Below are the code and all the weights of a small trained network. Each question names an input and a target symbol and asks about switching units off, where a switched-off unit gives its printed mean instead of its output.

import numpy as np


def w(rows, s, z=0):
    codes = np.array(rows[::2]) - 128.0
    scale = np.full(codes.shape[1], s)
    scale[-1] = z or s
    return codes * scale


def f(y):
    return y / 2 * (1 + np.tanh(0.7978845608 * (y + 0.044715 * y**3)))


def softmax(a):
    e = np.exp(a - a.max(-1, keepdims=True))
    return e / e.sum(-1, keepdims=True)


def log_softmax(a):
    a = a - a.max(-1, keepdims=True)
    return a - np.log(np.exp(a).sum(-1, keepdims=True))


def net(x, mask):
    ids = ['Γεζηθλμπτφ'.index(c) for c in x.split()]
    T = len(ids)
    res = E[ids] + P[:T]
    r = res
    for j in range(2):
        rows = slice(3 * j, 3 * j + 3)
        q, k, v = (r @ M[0][rows].T for M in (Q, K, V))
        z = softmax(np.where(np.tri(T) > 0, q @ k.T / 3**0.5, -1e9)) @ v
        o = O[0][rows]
        res = res + np.where(mask[j], z, o[:, -1]) @ o[:, :-1]
    y = f(res @ A[0][:, :-1].T + A[0][:, -1])
    res = res + np.where(mask[2:10], y, B[0][:, -1]) @ B[0][:, :-1]
    return log_softmax(res[-1] @ U[:, :-1].T + U[:, -1])


Q, K, V, O, A, B = {}, {}, {}, {}, {}, {}
E = w([
[70,114,176,117,205],'Γ',
[180,143,138,157,139],'ε',
[145,113,113,85,50],'ζ',
[121,118,168,203,143],'η',
[216,140,90,208,249],'θ',
[122,194,182,156,145],'λ',
[75,174,81,88,177],'μ',
[70,154,139,176,150],'π',
[138,167,144,67,193],'τ',
[71,91,88,185,139],'φ',
],0.012)
P = w([
[115,3,211,49,94],'0',
[111,47,198,84,131],'1',
[108,73,176,110,140],'2',
[106,98,152,124,148],'3',
[112,121,140,138,154],'4',
[112,140,128,155,155],'5',
[114,152,121,167,160],'6',
[110,161,113,166,170],'7',
[109,176,108,180,175],'8',
[109,185,104,189,181],'9',
[112,203,93,192,183],'10',
[112,208,85,198,189],'11',
[111,225,79,205,191],'12',
[111,223,85,212,194],'13',
],0.0058)
Q[0] = w([
[162,162,132,169,107],'head 0',
[150,115,112,171,253],'head 0',
[159,151,111,64,139],'head 0',
[115,155,117,115,57],'head 1',
[140,146,107,93,84],'head 1',
[150,134,105,119,52],'head 1',
],0.066)
K[0] = w([
[207,153,126,166,62],'head 0',
[253,46,148,104,232],'head 0',
[158,184,73,23,165],'head 0',
[121,110,97,87,32],'head 1',
[132,134,141,87,100],'head 1',
[100,110,175,101,51],'head 1',
],0.037)
V[0] = w([
[168,182,62,165,126],'head 0',
[113,160,151,137,123],'head 0',
[102,54,139,99,151],'head 0',
[99,48,104,205,105],'head 1',
[75,144,7,120,133],'head 1',
[54,246,150,153,103],'head 1',
],0.016)
O[0] = w([
[182,59,181,137,172,174],'head 0',
[104,106,114,119,141,79],'head 0',
[119,208,131,149,81,199],'head 0',
[87,59,83,182,109,156],'head 1',
[71,185,24,107,112,2],'head 1',
[96,209,152,138,11,74],'head 1',
],0.012,0.002)
A[0] = w([
[150,68,92,52,88,3],'neuron 0',
[145,58,201,81,43,99],'neuron 1',
[66,54,148,17,45,116],'neuron 2',
[212,130,120,191,78,167],'neuron 3',
[146,79,166,102,3,131],'neuron 4',
[170,92,197,53,73,103],'neuron 5',
[33,99,193,80,138,30],'neuron 6',
[171,65,80,54,6,60],'neuron 7',
],0.016,0.0048)
B[0] = w([
[136,189,119,205,194,126],'neuron 0',
[92,145,166,162,33,206],'neuron 1',
[139,127,4,125,134,147],'neuron 2',
[103,139,158,115,96,253],'neuron 3',
[181,129,76,157,198,236],'neuron 4',
[170,145,134,72,127,209],'neuron 5',
[73,161,160,144,197,157],'neuron 6',
[223,56,199,129,82,139],'neuron 7',
],0.029,0.0049)
U = w([
[93,148,72,11,100,175],'Γ',
[120,175,85,169,145,106],'ε',
[109,112,168,86,49,253],'ζ',
[92,116,172,255,81,36],'η',
[40,176,186,110,168,57],'θ',
[172,211,164,157,128,152],'λ',
[164,184,126,3,155,65],'μ',
[43,57,77,126,48,171],'π',
[205,148,95,131,78,64],'τ',
[181,50,170,115,188,134],'φ',
],0.0057)

Each question gives the input, a string of symbols that net reads in full, and the target symbol t.
The units are the heads (3 rows each of Q, K, V and O) and the neurons (one row each of A and B). Each row of codes is followed by its name. A weight is (code - 128) times the scale printed after its matrix; where a second scale follows, it is the last column's (O, A, B and U).
mask holds one flag per unit, heads first, then neurons. A switched-off unit (its flag False) gives its mean, the last column of its rows in O or B, instead of its output. The means were averaged over made-up inputs and are rounded, as every weight is.
A unit's drop is (log p(t) with every unit on - log p(t) with that unit switched off) / (log p(t) with every unit on - log p(t) with every unit switched off).
The circuit of an input: a set's keep is (log p(t) with only the set's units on - log p(t) with every unit switched off) / (log p(t) with every unit on - log p(t) with every unit switched off). Starting from all 10 units, units are removed one at a time, each time the one whose removal leaves the highest keep (on an exact tie, the one counted first), for as long as the keep stays at least 0.8.
circuit, biggest first: the units of the circuit, biggest drop first
k most important neurons: the k neurons with the biggest drops, biggest first
heads that matter: for each layer, one digit per head in row order, 1 if its drop is at least 0.15 and else 0, layers parted by /
drop of u: that unit's drop, to one decimal
input π λ φ ζ λ μ τ π ε η θ π Γ, target φ: heads that matter -> 11
input λ φ τ, target μ: heads that matter -> 01
input π ε λ λ, target λ: heads that matter -> 01
input μ λ π λ, target ε: circuit, biggest first -> (head 0; neuron 4; head 1; neuron 2)
input θ Γ μ ζ ε φ η μ, target φ: heads that matter -> 01
input λ λ Γ ε φ λ λ φ π φ π, target π: heads that matter -> 01
input η ε Γ λ μ, target Γ: circuit, biggest first -> (head 1; head 0)
input μ π π ζ λ η ε λ τ τ λ, target μ: heads that matter -> 11
input η λ η λ π λ, target ε: circuit, biggest first -> (neuron 4; head 1; head 0)
input φ μ Γ π ε τ η λ Γ θ λ μ, target φ: circuit, biggest first -> (head 0)
input π λ μ, target Γ: circuit, biggest first -> (head 1; neuron 2)
input λ η η λ τ ε π ε Γ π ε ε, target ζ: circuit, biggest first -> (neuron 3; neuron 4)
input ε θ λ π Γ φ θ θ ε ζ, target φ: circuit, biggest first -> (neuron 7; head 1; neuron 1)
input η ζ λ ε θ ζ π π λ, target φ: circuit, biggest first -> (head 1; head 0)
input π θ λ λ λ λ η η λ λ ε ε π, target φ: circuit, biggest first -> (head 1)
input λ φ ζ Γ ε ε θ λ λ φ η η, target φ: heads that matter -> 11
input μ τ λ λ π η λ ε φ, target π: circuit, biggest first -> (head 1; neuron 4)
input Γ τ λ θ λ λ π, target φ: circuit, biggest first -> (head 1; head 0)
input ζ λ λ ε ε ε ε λ, target ζ: 2 most important neurons -> (neuron 4; neuron 1)
input λ λ θ ε ε, target φ: circuit, biggest first -> (head 1)
input λ θ λ ε π φ τ η η, target φ: drop of head 1 -> 1.1
input μ λ η τ λ π η λ π θ φ, target φ: drop of head 0 -> 0.9
input φ ζ λ η λ, target η: drop of head 0 -> 0.1
